[[143 121 135 109 118 112 142]
 [125 123 132 104 136 109 118]
 [128 115 137 109 116 113 151]
 [128 121 138 108 114 110 144]]
:
[[125 123 132 104 136 109 118]
 [143 121 135 109 118 112 142]
 [128 115 137 109 116 113 151]
 [128 121 138 108 114 110 144]]

[[113 128 129 129 134 125 126 127 127 118 129]
 [128 123 139 118 114 121 124 123 122 125 124]
 [126 128 128 129 131 128 128 128 128 127 128]
 [130 130 125 117 113 128 133 129 129 118 129]
 [132 126 130 146 154 131 123 128 128 145 126]]
:
[[130 130 125 117 113 128 133 129 129 118 129]
 [126 128 128 129 131 128 128 128 128 127 128]
 [113 128 129 129 134 125 126 127 127 118 129]
 [132 126 130 146 154 131 123 128 128 145 126]
 [128 123 139 118 114 121 124 123 122 125 124]]

[[132 114 151]
 [123 114 116]
 [111 127 108]
 [136 146 105]]
:
[[136 146 105]
 [111 127 108]
 [123 114 116]
 [132 114 151]]

[[146 121 142 109 142 123 115 101]
 [119 131 114 124 132 131 142 118]
 [124 153 119 157 134 103 141 150]
 [112 104 116 109 145 125 111 108]
 [123 102 123 141 139 101 114 149]
 [140 127 102 112 112 142 145 105]
 [116 155 150 149 119 104 127 155]
 [104 138  99 113 104 113 120 106]
 [120 108 157 145 136 120 148 120]
 [119 155 138 137 118 112 140 140]
 [122 121 148 139 127 123 127 154]]
:
[[104 138  99 113 104 113 120 106]
 [140 127 102 112 112 142 145 105]
 [119 131 114 124 132 131 142 118]
 [112 104 116 109 145 125 111 108]
 [124 153 119 157 134 103 141 150]
 [123 102 123 141 139 101 114 149]
 [119 155 138 137 118 112 140 140]
 [146 121 142 109 142 123 115 101]
 [122 121 148 139 127 123 127 154]
 [116 155 150 149 119 104 127 155]
 [120 108 157 145 136 120 148 120]]

[[131 120 121 131 120 130 136 141 133]
 [138 102 119 133 101 143 134 128 132]]
:
[[138 102 119 133 101 143 134 128 132]
 [131 120 121 131 120 130 136 141 133]]

[[124 125 141 124 129 113 125 128 133 128 127 138 128 123 129]
 [126 130 134 123 125 121 124 128 127 129 128 131 132 126 130]
 [126 129 150 117 127 108 126 125 135 135 119 141 126 123 126]
 [128 131 138 121 125 119 126 126 129 132 123 131 129 126 128]
 [124 127 136 124 127 117 124 129 129 127 129 135 131 124 130]]
:
[[126 130 134 123 125 121 124 128 127 129 128 131 132 126 130]
 [124 127 136 124 127 117 124 129 129 127 129 135 131 124 130]
 [128 131 138 121 125 119 126 126 129 132 123 131 129 126 128]
 [124 125 141 124 129 113 125 128 133 128 127 138 128 123 129]
 [126 129 150 117 127 108 126 125 135 135 119 141 126 123 126]]

[[119 131 124 134 143 116 124 145 121 128 123 122 126 128]
 [122 128 125 132 154 122 123 150 121 123 122 126 122 125]
 [122 131 121 126 149 117 122 145 123 120 121 125 124 125]]
:
[[122 131 121 126 149 117 122 145 123 120 121 125 124 125]
 [119 131 124 134 143 116 124 145 121 128 123 122 126 128]
 [122 128 125 132 154 122 123 150 121 123 122 126 122 125]]

[[102 131 122 146 143 126 116 128 131 125 144 128 126 119]
 [105 139 133 148 132 104 122 120 146 134 120 130 124 132]
 [156 118 144 129 137 137 118 145 141 132 129 148 126 133]
 [130 117 132 123 113 104 132 136 153 124 112 129 135 128]]
:
[[102 131 122 146 143 126 116 128 131 125 144 128 126 119]
 [130 117 132 123 113 104 132 136 153 124 112 129 135 128]
 [105 139 133 148 132 104 122 120 146 134 120 130 124 132]
 [156 118 144 129 137 137 118 145 141 132 129 148 126 133]]
